Each row was made from one walk, in order. Every step used is in the known rows, and no mark comes twice. Write each row's walk.
Each row is shifted at random along 6 fixed directions that mean nothing.
Known rows
fefe > mesid > patir > loma: [ 160 -118  102   81 -126  -32  -12  434  294 -202 -219 -551   34   97
  102 -422  163 -374 -227  -82   -8  -70  -43  237 -703 -100  -63  302
 -359  644  292 -146  298 -321  103  137  107   90  196 -202    8  105
  127  298  -74 -202  174  449 -414   98  276 -159  628  186]
patir > loma > ribomez > fefe > zafe: [-251 -190  118  -68 -223 -245  -20   81  -16   11  -27  -92   38   98
  -76   95  148 -134  -89   36 -112  -81 -147 -167   92   34  296  -98
 -152  415 -144   76 -111  -70  -22   29   -1   22  102   83  -30  -14
 -155   83 -158   90  185   52  -38  -94  221  246  -61  -17]
loma > mesid > venet > patir > siza > zafe: [ 146  -17  117  -74  134    8 -215   74   89 -297   18 -172  147   97
  -89 -281  -67 -223 -109  -89   99  -11   68  -28 -348 -257   -2  398
 -245  393  137  -39   81 -395   71  115   21  417 -116    6 -145  269
    3   30 -151  -45  -22 -125   48  -72   67  -93  193  -52]
fefe > zafe > siza > nefef > venet > patir > loma: [ -50  -62  121 -148  -26  -64 -279  103  218   25    4  -27  -65 -132
   56 -190  146  -49 -161  164  117  113  -69  130   66  -47  109  164
 -162  365 -101  204 -132 -139   99  147 -129  253   81  123 -158  110
 -124  -95 -111 -158   45 -156   93 -189   17  -54    8   16]
ribomez > zafe > fefe > loma > mesid > venet > patir > siza: [  16   26   66 -209  -19  -75 -161  -61  -17 -127    1  -62 -109 -123
  109 -163  -14 -156  -97   58  237   87 -183  143    6 -156 -183   87
 -116  117  103  138  123  118 -103  118   -5   17  197  -21  108   60
   98    8 -144 -260    1   70   94  -35  -22   13  170  117]
siza > mesid > venet > patir > loma > fefe > ribomez > zafe: [ -36  -89  183 -141  129 -162 -173  112 -176 -198   76 -137   43 -101
  -20  -31  -71 -138   19  178   21  -34   24 -255  -23 -249  192  216
  -78  316   32  107  -71 -184  -92   65   73   59  161   26  -19   28
  -53  148 -124   -8   61  -15   55  -68  145  -74  -44  -69]
venet > nefef > ribomez > fefe > zafe > siza > mesid > patir > loma: [-110  -39  193 -196  212  -75 -215  -50  -21  -86  130  196 -142 -197
   43  -85   21 -127  -49  391  174  -67  -16  -45  398   30   94  134
  -30   24  -84  306 -155 -139   20  -23   65   12  258  253   45 -187
 -157  -76  -64  -69  103 -212  338 -221  -72   22 -314   63]
nefef > ribomez > zafe > siza > venet > patir: [ 127   19  132 -156  254   -1 -341   75  118  -98   72  107  -82 -375
  156  -93  -28  100  -70  237  -51   20   -2    9  203 -252  -19  199
  207   43  -11  318 -136 -117  -80   38  -36  385   21  155 -127  186
   42 -125  -58  -29 -126 -296  317  -96  120  -51 -189   85]
nefef > zafe > ribomez > mesid: [ 104  -55  126  -20  170   -8 -163  158  -95 -332  -32  -91 -103 -277
   96  -45  -80  -90 -130  226 -328   80  139   23  171 -242  125  231
  184   97   42  225 -141 -159 -314   49  121  305  -64  216 -131  -84
  -67   80   39  152  -12 -173   99 -275  168 -104 -101   28]
nefef > fefe > ribomez > siba > zafe: [ -18 -287   48  -64 -159 -102 -186  243  -61 -160  -36 -255  133   44
    6  -66  131 -178 -116  -92 -402   74   67  -23 -175 -164  203   75
 -101  472  114 -107   59 -373 -187  163   25  155  -61  -95 -132  127
  190  229  -87  119  191  190 -186 -119  384  -81  288   43]
siza > mesid > loma > ribomez > siba > nefef > venet > patir: [  42  -34  -77  -52 -115 -164 -231  154  148 -181  -46   72   77 -165
   27 -113   -4  -72   26  -43 -167   63 -165  -57   42 -269   -9  132
  -45  156  -37  214 -140 -172 -161  123    1  234   36  -13 -108   68
  126  245    2 -274  -57 -109   88  -73  190   42   30  167]
venet > patir > mesid > loma > ribomez: [ -12  -67  143 -127   79  -47 -149  160 -156 -418 -279 -228 -135 -109
   50 -173 -172 -196   -4  107  -40 -167   68  -51  115 -287  133  363
  -49    1  -48   31  -66 -185 -218   98  262  237  244  198  -83  -27
  -77  200   89  -90   97 -146  210  -83  140  -67 -151   31]
siba > zafe > ribomez > mesid > loma: [  35  -10  172 -132  196   88 -151  132 -199 -524   18   40  -88 -270
   34 -173  -37 -231   16  301  -85  -75   92  110  326 -204   68  384
   87 -107   59   52 -110 -163 -420  106  410  249  -62  235  -72 -395
  -72  147  128   26  205 -209  214 -298   55   13 -120  176]
fefe > mesid > patir > siza > venet > nefef > ribomez > siba: [  -8 -390  201 -333  150 -155 -322  110  -77  -91 -120  -49  179   -8
 -177 -200 -265  -77  -45  -30  -43  -73  128 -111   93 -262  143  262
  -31  243  211  203   77 -343 -303   71  171 -247  131   58 -101   47
   62  176   24 -101   73  -64  -49 -164   64   34   -7  109]
siza > zafe > ribomez > fefe: [-203 -327  241  -59  -82  -62  -63  168   32    2  229   73  -49 -236
  -28  -93  220  -90  -97   10  -15   -3  -82 -138  184   53  179  103
   -9  303   63  239  -56 -165  -78   31  -32  214  -49  246  -85 -121
  -84  -88   -9   21  160  -28    0 -189   68  -15 -137  178]
siba > zafe > fefe > ribomez: [-223 -387  216  -46 -200 -139 -106  263 -144   -5  -51 -252    3 -110
 -117   51  147 -102 -121 -170 -268   48   34 -241  -60  -26  385  108
 -109  561   41  -35  -47 -167  -54    5  -65   22   -5  -32 -128  182
  110  108 -228  133  233  170 -174  -86  175 -174  -58   14]
siba > nefef > fefe > ribomez > zafe > siza > mesid: [  52 -332  217  -79  -67  -38 -176  344  -48  -81  119  -93  -43 -225
   70  -29  253   15 -182  -10 -122   94   20 -177 -119 -126   55  111
  -85  526  -15   88  -70 -314  157  -65  -87  264  -26   27 -125  143
  204   76    8  -30  187  128 -135  -69  134 -269  151   43]
siba > zafe > fefe > loma > mesid > venet > patir > siza: [ -99 -173  225 -193  -17 -166 -246   13  -28 -242 -109 -167  136   66
 -205 -161 -226 -192  -38 -272  158   86  -25   -9 -188 -245   53  321
 -244  426  194  -31  179 -173 -201  115    1  -98  153  -38 -113  181
   57    8 -239 -218  101   39 -104  -20  -73 -139   88   -7]
mesid > loma > ribomez > fefe: [  -7 -327  275   13  160  -77 -273  204  -29 -450 -162 -317  182   -5
 -102  -60 -331 -225  -16  -56 -210 -253  136  -86 -195 -276  212  472
   -8  287  269 -120   98 -428 -420  114  240   39   69  180 -160  -44
 -186  190   27  129  203  -30 -179  -60  334 -153 -118  108]
siba > nefef > venet > patir: [-226 -169  118 -134 -156 -262 -263   98  182  -91   36  188  241  -74
 -228 -170  -36  -21   77  -77    5   98 -205 -108  145 -147  273  165
  -52  434 -130  305 -133 -172 -139  125 -130   96  -95   86 -267  157
 -103  -64 -175 -224   -7 -312   30  -98    6   61 -124  145]
siba > zafe > fefe > mesid > venet > patir > siza > nefef: [ -11 -168  159 -171   51   -3 -154  109   95   13  172  -84   54  -80
  -93 -272   96 -139 -220 -103   72   93  -23  -24 -178  -31  -32  256
 -215  475  114   88   75 -255  187  118 -134  212   10  -41  -69  259
   60   71 -228  -50  153   37   46  -69   50 -150  164   28]
ribomez > siba > nefef > zafe > loma > mesid > venet > patir: [  -1  -88   26   10 -252 -100 -224   79  192 -224 -155  -24  187  -42
    2 -214  101 -128   14 -122  147  206 -204  194 -101 -289 -118  253
 -210  399  103  108   14 -118 -148  130  -66  210  107 -135 -248   57
   39  129   79 -305   42   46 -166   -7   78 -137  291   93]
siba > zafe > siza > venet > patir > loma > fefe > ribomez: [ -37  -75  117  -67 -169  -49 -156  230  -53  -52  -86 -303 -123 -155
  156  -67  223  -79  -64   51  -22   36   12  -69 -131  -45  192  129
 -144  380  -57    8  -58 -116   61   91 -209  256  170   -8  -89  275
  130  146  -87   31  103  132  -54 -101  233 -246   87  -38]
nefef > zafe > fefe > siza: [ -27  -10   75 -145   50   48 -245   39   65  -96 -171 -141   97  -85
  149   26  -95 -189  -95   63 -174   -5   99   13   43 -187  266  115
  164  278   46  199  -69   -4 -184   94   -1 -143 -223   89    1  133
  -67  -34 -147  132   11 -117   65 -314   -8   32  -67  -39]
nefef > fefe > loma > ribomez: [-111    7   64   16   37 -275 -134  104  -27 -228 -186 -129  264  173
 -135   66 -243 -149   92   29  -22 -233   33 -245   96  -88  512  246
   12  339 -165   17 -170 -129 -319   36   60  -93 -204  110 -140   29
 -178  353 -167  161  102 -249  154 -230  178  236 -386   -7]
mesid > venet > nefef > zafe > fefe > ribomez > siba: [ -84 -336   49  -36 -122 -127 -226   58  -86   42  -34 -173   92 -123
  -13   67   56  -58 -173    6 -242   84   -8  -38    4 -113  285  112
  -80  440   98  132  -82 -153  -91   34 -117  -68  -19  -51 -233   60
  -40  274 -148  156  135   94 -188 -209  270 -132   55   76]
venet > nefef > ribomez > mesid > patir > loma > fefe > zafe > siza: [ -47 -245  203   19  -42 -292 -181  281 -135 -186 -184 -295   28  -44
  -87  136 -226  -26  -69  -74  -73   73   74 -161 -160 -219  172  209
 -155  521    6  122   21 -197 -121  -56 -202 -165  308   54 -150  230
  140  119 -281  -49  -36    5 -187  -59  167 -278   -6  -44]
siza > zafe > loma > fefe > ribomez > siba: [  -8 -191   18    0   74  -46 -129  182 -131 -127  -17 -320  -13 -159
   87  110  -69 -152 -103  124 -208  -80  152 -188   58 -216  321  134
   -5  215   42   63 -147 -158 -186  -31   84  107   31   86  -71   18
   67  344  -10  217  126   -4  -23 -180  354  -49  -47   20]
loma > mesid > venet > nefef > ribomez > zafe > fefe: [  39   25   52  -13   14   25 -298   -4  -99 -252  129   90   -8 -188
  193  -83  187  -92  -16  385  163   63 -118  167  210    5  -40  197
   62  122   10  192  -70  -41  -75  110  -49  182  -34   92 -107  -81
  -78   61    0   47   50 -177  107 -240  106 -200 -121   92]
venet > patir > loma > ribomez > siba > zafe: [ -33  -66   41  -68 -130  -18 -150  134  -33 -261   -1 -193 -128  -62
  134 -141  145 -180 -148   60 -280   35  -51   59  -10 -220  -18   51
  -96  164  -46   35  -32 -248 -103  174   68  447  231   35 -160    5
   72  193   39  -45  153   15   57  -31  357  -71  215   22]
fefe > siza > nefef > venet: [ 123 -203   54 -196   50   64 -252  304  138   25 -185 -251  -29 -214
   97 -289   52 -113 -131   80 -257   46  161    3  -50 -214   70  188
   10  162   47  100  -44 -213 -153  148  -22  170  -46   62  -68  301
   95   72    7  -74   -3  -28  -33  -85   78   40   87   14]
zafe > fefe > siza > mesid > venet > patir > loma > ribomez > siba: [-212 -135   85 -270 -114 -224 -117   -8   46  -13  -78   46   21   -7
  -73   -2  -34 -241   40 -140  263 -142 -251 -260  214 -198  179  -20
 -121  241  -70  318  -59   28 -149   49   69 -346  213   73   -1 -201
   -3  331  -55 -317   33   34  147 -215 -112  193  -98  130]
ribomez > zafe > loma > fefe: [ -72  164   81   42   74  -34 -143   84   14 -436  -12   43  167  -54
  105  -97   -5 -290  106  319  431 -133 -149  -13  256  -50  242  201
   79  210 -135  169 -100   12 -285  164   41  -23 -106  188   69 -230
  -94   58   -5   -2   52 -288   88 -268   -8   31 -139   86]
ribomez > mesid > patir > siza > venet > nefef: [ 248   82   29   30   94    2 -160   81  237 -194  -20  -52   88  -99
   45 -422   83 -233 -257  122   76  -67 -110  143 -434  -65  -97  203
 -132  296  171  145   93 -221   59  190  -56  314 -103 -133  -88  199
   25  198 -246    0  -30  -40  -74  -56  268  -21  323  152]
siza > zafe > loma > fefe > ribomez: [ 147  -72   10  125 -273   56  -64  433   32 -179 -291 -435   26  -17
  281 -217  293 -251 -108  -31   50   -4   27   51 -429  -59  100  209
 -142  502  153 -167   21  -99  -47  175  -52  276 -106 -162  133  198
  255  246   56   22  158  340 -313 -137  301 -216  385    2]
nefef > fefe > mesid > loma > ribomez > zafe > siza > venet: [ 271 -185  144 -141  124   31 -229  392   15 -123 -272 -199 -106 -312
  234 -156  164    8  -68   65  -71   28   48   81  -35 -256 -179  218
    7  104  129  -42  127 -174 -191   81   78  123  176  -30   14  128
  465  115  137 -133  -22  212 -102   14  112 -109  204  104]
nefef > fefe > loma > mesid > venet: [  16  127  -44 -156  -13  -51  -99   -1  -87 -177 -156   -2   -9  -83
   93 -179  139 -199  159  370  273  -48 -122  174  318  -55   49  187
 -111  -93 -143   21  -62   93 -248   27  113   43   11   71  -53 -116
  -29  227   52  -67  123  -59  198 -169  -18  260  -89  120]
venet > nefef > ribomez > mesid > loma > fefe > zafe > siza: [ 179 -262  239  -54   34  -77 -377  373 -221 -467 -406 -344  156  -12
   46   -7 -323  -52  -68  -29 -121   54  239   89 -318 -407   69  478
  -54  430  243  -90   87 -313 -390  116   63  -35   30   40 -102  174
  149   57  -40   26   93    7 -324 -219  244 -368  161  -96]
siza > mesid > loma > ribomez > fefe > zafe: [  39 -153   -9   72 -132  -61   24  240 -113  -37  -57 -291 -162 -161
  167  131  227  -70 -207  110 -445  -38   -1  -70 -111  -82   27  -42
 -121  237  -45  -62 -162 -130   88  -82   82  398  159   38  -11  114
   66  236  -37  172  239  234  -85   52  464   87  100  -21]
zafe > loma > fefe > ribomez > siba > nefef > venet: [  46 -283   -6  101  -27  -71 -280  294   -9 -186  -47 -447    0 -263
  110   17  -56  -46  -65   63 -545  160  228  -30  -18 -258  241  202
   55  192   83  -16  -82 -311 -254    2 -127  161  162    5 -291  231
  187  343   21  125   73   14 -296   15  419 -375   18   16]
zafe > loma > mesid > patir > fefe > siza > nefef > ribomez: [ -62 -268  201 -177  155  -66 -134  195  -67   42  -96 -272 -117 -170
  -87  -61 -192 -147   27  -32  -28  -42  291 -303  239 -171  163  243
   45   92   83  205  -78 -156 -213  -59  -34 -127  311  168  -29  243
  118  160   13 -133  -32  -75  260  -72  -85 -137 -336  -14]
siza > mesid > venet > patir: [  53   63   36  -35  -96 -137  -98  132  268 -149  -36   85  216   -3
  -71 -308  110 -222  -18  -98  263  -62 -309  -11 -277 -153   36  236
 -195  509   23  176  -15 -156   82  106  -30  192 -166  -84  -76   84
  -34  123 -226 -251   38   14   19  -96   29  100  186  178]
fefe > zafe > loma > ribomez > mesid: [ 231   26   30  116   70   76 -139  263  -66 -470 -223 -320 -129 -150
  278  -66   17 -153 -179  248 -258  -33   85  171 -136 -267  -39  196
   59  131   53  -66 -144 -107 -186   20  281  493   97   67  -42  -16
   13  296  151  166  197   43  -89  -67  440 -113  132  -56]
siza > venet > nefef > fefe > loma > ribomez > siba: [ -29 -243   11   -6 -264 -254 -142  232  123  -10 -202 -152  288  146
 -100 -115   82 -125  -88 -195   55 -101 -143  -78 -262  -95  221  106
 -212  607   34   41  -11 -184 -187  151  -29  -53 -106 -129 -232   55
   34  493  -37  -79  148  129 -285 -131  308  170  209  124]
ribomez > fefe > mesid > patir > siza: [-105   16   33  -54  -41  -92  -42  -83  210 -186  299   33  223  169
  -66 -154  107 -257 -108   74  201 -199 -263   38  -57  231  212   65
 -192  538  -66  144   44 -191  287  -29  -46  -76 -132   89   64  -13
 -271  151 -241   46  171  -42   50 -141   49  222   88  294]
nefef > venet > patir > fefe: [  79  -95  106 -144   85  -78 -302  170  133 -203 -163 -166   68  -55
   51 -286 -146 -249  -19  -18   40   66  -46  157 -159 -187  168  256
   31  255  254  131  125 -223 -278  322  -78  -48   25  108   98  252
  117 -139 -187 -240 -107   -4  -12 -233   85 -210  101  111]

Which walk is each row?
[ 100 -172   16  -30  -78 -122 -199  250  222 -115  -63 -164   38  -99
   29 -131   52 -144 -182  -93  -68  110  -42  153 -288 -101  -56  256
 -264  479  185   39   93 -250   29  139  -22  113  120  -72  -38  121
   74   73 -159 -170   28  173 -167  -87  188 -105  282  146] => ribomez > fefe > zafe > siza > nefef > venet > patir > mesid > loma
[ 210   36  104 -181  336   83 -296   -3 -127 -233 -149  -31   16 -178
  135 -299 -215 -170 -150  323  -35   56  126  195  -60 -254  -47  383
  -16 -110  281  124   89 -133 -205  152  154   81  -43  -31   44   80
   78  -44 -203  148   95 -142   89 -264  142 -128   27  -52] => patir > siza > zafe > fefe > mesid > venet > nefef
[ 113  -71  142 -221  103   20 -179  281 -249 -228 -364 -365 -152 -162
  237 -211  -17 -192  -43  232  -35   81  166  105 -135 -392  -50  264
  -96   69  121  -97   27 -146 -198  164  184  224  320   68  121  153
  219   21   57 -107  142  175  -70  -39  183 -174  223 -241] => siza > mesid > venet > patir > loma > fefe > zafe
[  25  -52   77  -60  -14  -49 -303   23   -6 -272   92   63   66  -84
   40  -31   -5  -57  -82  108 -137   57  -34   56  186 -139   99  180
   21  167  -53  183  -31 -251 -142   39 -168   88  -55   40 -235  -17
   34   49 -182   78   39 -221  111 -261  126 -130  -40  120] => mesid > venet > nefef > ribomez > siba > zafe > siza
[ 203 -133 -106   52 -427  167  -63  328  157 -121    1 -301   15  -13
  430 -356  581 -189 -286  -43   36  163 -134  378 -353   60 -218  100
 -203  585  160    7  110 -229  221  229 -201  336  -79  -97   91   48
  166  382  303 -179  134  439 -330 -186  243 -213  750  179] => loma > fefe > mesid > patir > siza > nefef > zafe > ribomez > siba
[  38 -134   19 -150   66  -46 -253   80 -116  -44 -137  -59 -113 -260
  203   13  -12   38 -106  266  -92  -54   21   41  295 -182  104   72
   75  -69  -82  179 -168  -16 -269   23   55  120  101  151 -149  -31
   56  300  113   69  125 -119  130 -196  290   92 -139   75] => zafe > siza > venet > nefef > fefe > loma > ribomez > siba
[   4  -10  161   20  170  -81 -175  102   37 -450   -6 -110  227  137
 -139    4 -231 -280    6  -41   77 -169   75 -190  -96 -179  348  306
   -2  450   50   88 -154 -239 -181   20  186   20 -116  140 -118  -39
 -198  263  -78  112  112 -201   28 -288   95  -22 -161  -58] => patir > fefe > siza > zafe > loma > ribomez > mesid
[-168 -165  108  -46 -211 -179  -66   70  -17   12   -1  -56  -98 -276
  -15  -49   76   17    7   -4   79  110 -199   35   80 -143    6  154
 -202  230   15  213 -100   89  -81  -84  -46  209  275   86 -245   57
 -105  109  -40 -199  165   60  -13   48  125    1  -88  147] => zafe > ribomez > fefe > loma > mesid > venet > patir
[  46 -106  196  -70  118 -196 -210  162  120 -190    9 -318  -22  -69
 -101 -233 -231 -203  -52  -20 -146   39  106   -2 -268 -312    5  370
  -64  308  230  118  139 -303 -196  121   -8  124  308  -55 -278  119
   20  214 -197 -126    5   16  -48    0  249 -344  134   69] => siba > nefef > ribomez > mesid > venet > patir > loma
[ 106  -35  -34    2   24   67 -166   73    9 -202  -37 -238   -9 -168
  169 -104  115 -192   41  148  -29  105  102  128   60 -261  -57  227
 -104   12   80  -25  -20 -136 -123  -57   39  200  144  -34 -238   42
  156  339  116    0  114   39  -14  -24  139 -165  103    5] => ribomez > siba > nefef > fefe > siza > zafe > loma > mesid > venet
[ -61   38  100   76   -5   78 -162  103   21 -331  260  -46  103  -42
  146 -220  265 -195   27  285  508  -77  -71   49  174  179  101  281
  -21  443 -170   90 -134 -187  148  101 -187  240   10  227  -45  -50
 -162  183  130  -46  155 -201   69 -143  -19 -240  -31   88] => mesid > patir > siza > nefef > ribomez > zafe > loma > fefe
[  -3  -54   55   -3   67   14 -207  -54  143  -97  185  -28  197   63
  -80 -101  110 -119 -174  142    7   31   74   29   17  103  101  273
 -167  498  -75   57 -136 -323  133   73 -153  326 -144  104 -171  146
 -337   88    5  146   88 -187   92 -142   65   82   -1  -28] => ribomez > fefe > loma > mesid > patir > siza > nefef > zafe
[  36 -248  148 -136   30   13 -254  193    1   -4   31 -163 -136 -291
  191 -150    0   24 -188   63 -231  175  158  188  -46 -125  -48  233
   20  156  294   52  -17  -93 -234   89   91  285   90  110    6   81
   29  -86   73  -41  223  126 -137  -97  213  -87   63   31] => nefef > venet > patir > siza > zafe > ribomez > fefe > loma
[  75   83   76 -192   60  -47 -208  105 -128 -258 -178  -70 -181 -225
  274   -4  -38  -86  -19  299  119   90  -82  174  171 -257  -69  107
   16  -12  -53  159   -7  101 -196   68  -20   29  238  128  136   -5
  160  -48  -91 -101  -34  -22  135 -205   75  -71   69   -5] => ribomez > mesid > venet > patir > loma > fefe > zafe > siza
[   3   90   38   43   77  -33 -207  103  -70 -325  249 -141    4 -165
  103   16  102  -43   50  308  186  -82   14    1  105   44  206  343
  -59  381 -245  142 -182 -259  213  -22 -183  330   96  265 -328   95
 -185  239  -28  100   59 -279  123 -167  175 -285 -150   77] => nefef > ribomez > zafe > siza > venet > patir > mesid > loma > fefe
[ -84   68    6 -153  -35 -187 -160  -39   23   17  110  235   33 -165
  -34  -55   63  -34   99  162  309   75 -232  -47  297  -79  -69  145
  -78  139  -76  309 -146  147 -109   43  -47   89   80    2  -40   -8
  -50  113  -95 -229  -37 -156  332 -120  -38  188 -206  114] => siza > nefef > ribomez > zafe > fefe > loma > mesid > venet > patir
[  83 -142  181  -46  -83  -97 -310  211  180 -188 -197 -379  111   56
  -24 -114  -46 -177  -63 -175  109   31   65    2 -479 -297  -10  308
 -263  590  255   21  118 -257  -85  122   44  105  183  -82 -272  256
   -2  177   25 -193   -7  111 -254  -25  130 -254  175  -64] => nefef > ribomez > zafe > fefe > siza > venet > patir > loma > mesid
[  -4 -132   41    0 -163 -167 -191   48  -20   -4 -168  -95  167   72
  -28 -114  116 -134  -21  -43  193   91  -10  -52 -111   27  231  169
 -258  453   66    5  -32 -115  -27   95 -171   -8 -107 -131  -94  218
   94  176 -184   43   83   66  -72 -246   68 -135   13  -15] => patir > siza > zafe > loma > mesid > venet > nefef > fefe > ribomez
[-179 -211  164 -296 -293 -259  -41  192  120    6  -91  190   40  -49
 -182 -218  259 -164    9 -198  448   -7 -342 -122   99   -5   57   75
 -306  512  -43  220   72   26  -18  147   51 -214  117 -106   71 -143
  139    8 -105 -487    6  168   -8 -134 -257  230  216  290] => fefe > ribomez > zafe > siza > venet > patir > mesid > loma
[  14  -24  107  -17  149   32 -163  -91  -70  -37   78    3 -191 -383
   76 -133  131   -1 -203  365   34   35   16  -34  205  -43   37   91
 -106  -35  -65  229 -216  -27  112  -73  -30  385  226   56 -205  142
  -71   89  -78  105   80 -226  177   41  140  -49 -189   -4] => fefe > ribomez > zafe > loma > mesid > patir > siza > venet > nefef
